Here is a tiny trained network, its code and every weight. The questions are about switching its units off for an input and a class, where a switched-off unit gives its printed mean instead of its output.

import numpy as np


def w(rows, s, z=0):
    codes = np.array(rows[::2]) - 128.0
    scale = np.full(codes.shape[1], s)
    scale[-1] = z or s
    return codes * scale


def f(y):
    return np.maximum(y, 0)


def log_softmax(a):
    a = a - a.max(-1, keepdims=True)
    return a - np.log(np.exp(a).sum(-1, keepdims=True))


def net(x, mask):
    res = np.array(x, float).reshape(1, 4) / 4 @ E
    y = f(res @ A[0][:, :-1].T + A[0][:, -1])
    res = res + np.where(mask, y, B[0][:, -1]) @ B[0][:, :-1]
    return log_softmax(res[-1] @ U[:, :-1].T + U[:, -1])


A, B = {}, {}
E = w([
[110,100,180,128,73,215,131,59,181,131],'x0',
[198,151,126,90,114,175,157,108,49,156],'x1',
[141,76,97,119,174,75,167,171,158,136],'x2',
[86,183,205,73,255,50,165,118,145,126],'x3',
],0.014)
A[0] = w([
[148,157,123,110,67,157,106,36,96,172,116],'n1',
[138,155,192,74,195,87,181,95,162,106,196],'n2',
[138,181,176,158,175,145,116,140,90,80,170],'n3',
[150,158,150,167,92,168,148,89,81,144,170],'n4',
[64,150,169,181,119,199,2,92,156,88,170],'n5',
[197,157,125,154,111,182,118,140,42,85,116],'n6',
[126,136,64,231,170,99,105,197,76,131,251],'n7',
],0.0097,0.0031)
B[0] = w([
[192,147,100,182,140,87,210,64,118,128,220],'n1',
[133,187,180,183,153,62,228,100,91,126,252],'n2',
[73,129,83,179,177,122,121,81,99,162,186],'n3',
[154,199,108,106,95,101,155,84,154,69,204],'n4',
[23,192,208,170,51,194,125,137,76,85,239],'n5',
[153,164,94,107,184,121,136,127,154,121,209],'n6',
[148,113,57,48,70,111,79,147,245,140,225],'n7',
],0.011,0.015)
U = w([
[169,135,100,106,201,83,189,77,122,123,155],'0',
[132,99,42,47,136,100,53,157,168,194,120],'1',
[140,1,101,160,92,147,97,148,162,94,154],'2',
[118,133,156,31,109,142,56,166,106,128,60],'3',
[104,130,131,219,108,141,131,88,121,92,168],'4',
[160,63,144,112,189,170,84,144,73,151,3],'5',
[116,120,192,152,160,173,164,134,85,206,134],'6',
],0.01,0.002)

Each question gives the input, the list of numbers given to net, and the class t.
The units are the neurons (one row each of A and B). Each row of codes is followed by its name. A weight is (code - 128) times the scale printed after its matrix; where a second scale follows, it is the last column's (A, B and U).
mask holds one flag per neuron, in row order. A switched-off neuron (its flag False) gives its mean, the last column of its row in B, instead of its output. The means were averaged over made-up inputs and are rounded, as every weight is.
A unit's drop is (log p(t) with every unit on - log p(t) with that unit switched off) / (log p(t) with every unit on - log p(t) with every unit switched off).
The circuit of an input: a set's keep is (log p(t) with only the set's units on - log p(t) with every unit switched off) / (log p(t) with every unit on - log p(t) with every unit switched off). Starting from all 7 units, units are removed one at a time, each time the one whose removal leaves the highest keep (on an exact tie, the one counted first), for as long as the keep stays at least 0.8.
circuit, biggest first: the units of the circuit, biggest drop first
most important unit: the unit with the biggest drop
top k neurons: the k neurons with the biggest drops, biggest first
drop of u: that unit's drop, to one decimal
input [1,-1,7,-6], class 2: most important unit => n6
input [-6,-2,-4,2], class 1: circuit, biggest first => n7, n1
input [0,4,6,-4], class 1: circuit, biggest first => n2, n5
input [2,3,-2,-1], class 0: circuit, biggest first => n5, n1
input [-6,2,-7,-6], class 0: top 2 neurons => n1, n6
input [5,-7,0,8], class 4: top 2 neurons => n5, n6
input [5,-3,5,-2], class 2: top 2 neurons => n2, n1
input [5,-5,6,-7], class 2: top 4 neurons => n2, n1, n4, n3
input [2,-6,6,-8], class 2: drop of n4 => 0.0
input [0,5,8,-2], class 1: drop of n5 => 0.1
input [1,-5,7,-4], class 1: drop of n7 => 0.1
input [-8,5,-1,-6], class 1: drop of n7 => 0.2
